Below are the code and all the weights of a small trained network. Each question names an input and a class and asks about switching units off, where a switched-off unit gives its printed mean instead of its output.

import numpy as np


def w(rows, s, z=0):
    codes = np.array(rows[::2]) - 128.0
    scale = np.full(codes.shape[1], s)
    scale[-1] = z or s
    return codes * scale


def f(y):
    return y / 2 * (1 + np.tanh(0.7978845608 * (y + 0.044715 * y**3)))


def log_softmax(a):
    a = a - a.max(-1, keepdims=True)
    return a - np.log(np.exp(a).sum(-1, keepdims=True))


def net(x, mask):
    res = np.array(x, float).reshape(1, 4) / 4 @ E
    y = f(res @ A[0][:, :-1].T + A[0][:, -1])
    res = res + np.where(mask, y, B[0][:, -1]) @ B[0][:, :-1]
    return log_softmax(res[-1] @ U[:, :-1].T + U[:, -1])


A, B = {}, {}
E = w([
[90,84,206],'x0',
[124,124,127],'x1',
[71,104,39],'x2',
[68,254,173],'x3',
],0.0096)
A[0] = w([
[168,25,43,160],'N1',
[218,101,173,113],'N2',
[212,164,135,149],'N3',
[22,238,176,211],'N4',
[89,219,55,104],'N5',
[41,156,231,78],'N6',
[210,44,62,254],'N7',
[209,186,115,206],'N8',
[129,49,170,118],'N9',
[74,121,230,134],'N10',
[12,157,76,147],'N11',
[155,174,235,106],'N12',
[184,39,219,238],'N13',
[79,193,209,158],'N14',
[50,134,168,161],'N15',
[111,83,66,146],'N16',
],0.011,0.0057)
B[0] = w([
[253,151,103,218],'N1',
[6,90,220,159],'N2',
[74,108,83,156],'N3',
[61,206,78,248],'N4',
[48,122,63,180],'N5',
[175,168,78,185],'N6',
[245,88,146,233],'N7',
[46,63,77,176],'N8',
[72,88,213,160],'N9',
[240,211,179,176],'N10',
[27,117,55,184],'N11',
[175,170,64,182],'N12',
[173,34,171,207],'N13',
[164,221,53,203],'N14',
[203,99,56,166],'N15',
[220,183,78,168],'N16',
],0.0072,0.013)
U = w([
[150,52,137,250],'0',
[187,163,116,123],'1',
[102,184,137,187],'2',
[73,119,102,2],'3',
[158,113,253,25],'4',
],0.015,0.006)

Each question gives the input, the list of numbers given to net, and the class t.
The units are the neurons (one row each of A and B). Each row of codes is followed by its name. A weight is (code - 128) times the scale printed after its matrix; where a second scale follows, it is the last column's (A, B and U).
mask holds one flag per neuron, in row order. A switched-off neuron (its flag False) gives its mean, the last column of its row in B, instead of its output. The means were averaged over made-up inputs and are rounded, as every weight is.
A unit's drop is (log p(t) with every unit on - log p(t) with that unit switched off) / (log p(t) with every unit on - log p(t) with every unit switched off).
The circuit of an input: a set's keep is (log p(t) with only the set's units on - log p(t) with every unit switched off) / (log p(t) with every unit on - log p(t) with every unit switched off). Starting from the 12 units with the biggest drops (on a tie, the unit counted first), units are removed one at a time, each time the one whose removal leaves the highest keep (on an exact tie, the one counted first), for as long as the keep stays at least 0.8.
units of the circuit, in order: the units of the circuit, biggest drop first
top k neurons: the k neurons with the biggest drops, biggest first
drop when u is switched off: that unit's drop, to one decimal
input [-2,4,-7,2], class 2: units of the circuit, in order	N7, N1
input [-3,-2,3,1], class 3: units of the circuit, in order	N10, N1, N7
input [-3,-3,8,1], class 3: units of the circuit, in order	N11
input [-2,-2,0,-3], class 0: units of the circuit, in order	N14, N4
input [-1,-7,1,1], class 3: units of the circuit, in order	N1, N10
input [-5,-1,3,8], class 3: units of the circuit, in order	N5, N11
input [-4,3,-7,2], class 2: top 2 neurons	N7, N1
input [-5,3,2,1], class 3: drop when N14 is switched off	0.1
input [-8,6,-8,2], class 2: drop when N8 is switched off	-0.1
input [-2,0,1,4], class 3: drop when N13 is switched off	-0.1
